Below is a small trained network, with its code and all its weights. Each question gives an input and a class and asks what happens when units are switched off, that is, made to give their printed mean instead of their output.

import numpy as np


def w(rows, s, z=0):
    codes = np.array(rows[::2]) - 128.0
    scale = np.full(codes.shape[1], s)
    scale[-1] = z or s
    return codes * scale


def norm(h):
    return h / np.sqrt((h * h).mean(-1, keepdims=True) + 1e-5)


def f(y):
    return y / 2 * (1 + np.tanh(0.7978845608 * (y + 0.044715 * y**3)))


def log_softmax(a):
    a = a - a.max(-1, keepdims=True)
    return a - np.log(np.exp(a).sum(-1, keepdims=True))


def net(x, mask):
    res = np.array(x, float).reshape(1, 8) / 4 @ E
    u = 0
    for l in range(3):
        y = f(norm(res) @ A[l][:, :-1].T + A[l][:, -1])
        res = res + np.where(mask[u : u + 11], y, B[l][:, -1]) @ B[l][:, :-1]
        u += 11
    return log_softmax(norm(res)[-1] @ U[:, :-1].T + U[:, -1])


A, B = {}, {}
E = w([
[137,183,90,163],'x0',
[124,125,122,138],'x1',
[11,181,39,5],'x2',
[122,136,134,136],'x3',
[152,143,140,87],'x4',
[141,78,46,127],'x5',
[128,128,134,131],'x6',
[128,134,135,134],'x7',
],0.0017)
A[0] = w([
[72,71,157,114,78],'L0N1',
[176,111,200,217,169],'L0N2',
[70,127,171,40,141],'L0N3',
[124,160,169,231,218],'L0N4',
[150,124,138,140,88],'L0N5',
[106,140,107,202,77],'L0N6',
[182,138,157,115,181],'L0N7',
[157,95,181,145,254],'L0N8',
[107,16,195,67,124],'L0N9',
[2,142,102,105,87],'L0N10',
[133,145,140,222,106],'L0N11',
],0.0044,0.0012)
B[0] = w([
[195,229,170,152,127],'L0N1',
[170,94,100,27,255],'L0N2',
[147,98,102,154,174],'L0N3',
[150,95,80,43,216],'L0N4',
[138,124,104,125,127],'L0N5',
[171,197,177,89,130],'L0N6',
[84,128,61,146,159],'L0N7',
[131,109,43,72,204],'L0N8',
[154,252,97,140,167],'L0N9',
[192,128,138,20,183],'L0N10',
[170,140,139,71,166],'L0N11',
],0.003,0.0024)
A[1] = w([
[188,187,23,171,124],'L1N1',
[69,138,236,122,143],'L1N2',
[136,102,106,52,168],'L1N3',
[183,137,101,84,198],'L1N4',
[126,63,65,67,238],'L1N5',
[76,225,67,99,246],'L1N6',
[254,138,215,250,116],'L1N7',
[138,140,193,141,143],'L1N8',
[71,112,184,165,42],'L1N9',
[167,180,182,72,178],'L1N10',
[118,92,177,174,115],'L1N11',
],0.0039,0.0011)
B[1] = w([
[112,155,141,162,166],'L1N1',
[102,61,155,138,110],'L1N2',
[135,177,168,193,224],'L1N3',
[128,110,151,170,226],'L1N4',
[110,91,172,225,255],'L1N5',
[238,99,153,172,221],'L1N6',
[153,73,95,60,135],'L1N7',
[140,104,46,110,112],'L1N8',
[127,166,122,132,77],'L1N9',
[120,73,161,253,195],'L1N10',
[170,150,82,75,91],'L1N11',
],0.0027,0.0026)
A[2] = w([
[116,110,144,129,6],'L2N1',
[60,154,127,110,110],'L2N2',
[119,111,92,143,131],'L2N3',
[166,31,131,127,255],'L2N4',
[135,105,141,155,161],'L2N5',
[117,92,200,111,204],'L2N6',
[144,144,120,73,131],'L2N7',
[139,106,153,142,194],'L2N8',
[141,155,166,49,209],'L2N9',
[160,149,254,131,187],'L2N10',
[78,130,128,74,22],'L2N11',
],0.0058,0.00077)
B[2] = w([
[136,131,98,141,119],'L2N1',
[213,37,179,179,110],'L2N2',
[114,120,200,165,130],'L2N3',
[1,203,156,84,253],'L2N4',
[119,184,110,117,167],'L2N5',
[130,181,39,181,174],'L2N6',
[154,13,69,161,117],'L2N7',
[117,161,73,128,173],'L2N8',
[121,27,71,169,136],'L2N9',
[69,157,69,121,247],'L2N10',
[202,137,121,42,103],'L2N11',
],0.0027,0.0034)
U = w([
[202,1,94,31,212],'0',
[101,151,121,134,249],'1',
[63,110,113,165,121],'2',
[146,187,129,132,155],'3',
[113,146,131,133,35],'4',
[103,121,136,135,64],'5',
[113,125,154,146,21],'6',
],0.0062,0.0012)

Each question gives the input, the list of numbers given to net, and the class t.
The units are the neurons (one row each of A and B). Each row of codes is followed by its name. A weight is (code - 128) times the scale printed after its matrix; where a second scale follows, it is the last column's (A, B and U).
mask holds one flag per neuron, layer by layer. A switched-off neuron (its flag False) gives its mean, the last column of its row in B, instead of its output. The means were averaged over made-up inputs and are rounded, as every weight is.
A unit's drop is (log p(t) with every unit on - log p(t) with that unit switched off) / (log p(t) with every unit on - log p(t) with every unit switched off).
most important unit: the unit with the biggest drop
k most important neurons: the k neurons with the biggest drops, biggest first
top k neurons in layer l: the k neurons of layer l with the biggest drops, biggest first
drop of u: that unit's drop, to one decimal
input [2,-5,8,-5,-3,-7,8,8], class 0: 2 most important neurons -> L0N10, L2N4
input [-6,5,7,6,-1,1,-3,6], class 0: 2 most important neurons -> L2N11, L0N10
input [3,-7,-7,-5,5,3,6,0], class 0: most important unit -> L2N10
input [4,6,-7,6,-5,-6,4,6], class 0: 2 most important neurons -> L1N7, L1N5
input [6,-2,8,0,1,5,-7,3], class 0: top 3 neurons in layer 0 -> L0N10, L0N9, L0N7
input [0,6,-8,8,8,3,0,-5], class 0: top 2 neurons in layer 1 -> L1N6, L1N7
input [-8,5,1,5,6,6,6,-6], class 3: 2 most important neurons -> L0N9, L0N1
input [8,6,8,-4,5,-5,-2,8], class 0: top 3 neurons in layer 0 -> L0N10, L0N9, L0N1
input [7,-5,8,-2,0,5,-7,-5], class 0: 2 most important neurons -> L2N4, L0N10
input [5,-4,-8,-3,-6,1,4,-5], class 0: top 2 neurons in layer 1 -> L1N7, L1N6
input [5,-7,8,-7,-2,-8,-7,-7], class 0: 3 most important neurons -> L2N4, L0N10, L2N2
input [-6,-2,-8,-3,1,0,-7,-5], class 0: drop of L1N7 -> 0.2
input [-1,-7,-3,-6,7,8,6,-3], class 2: drop of L2N9 -> -0.1
input [4,1,8,7,8,0,-5,8], class 0: most important neuron -> L2N4
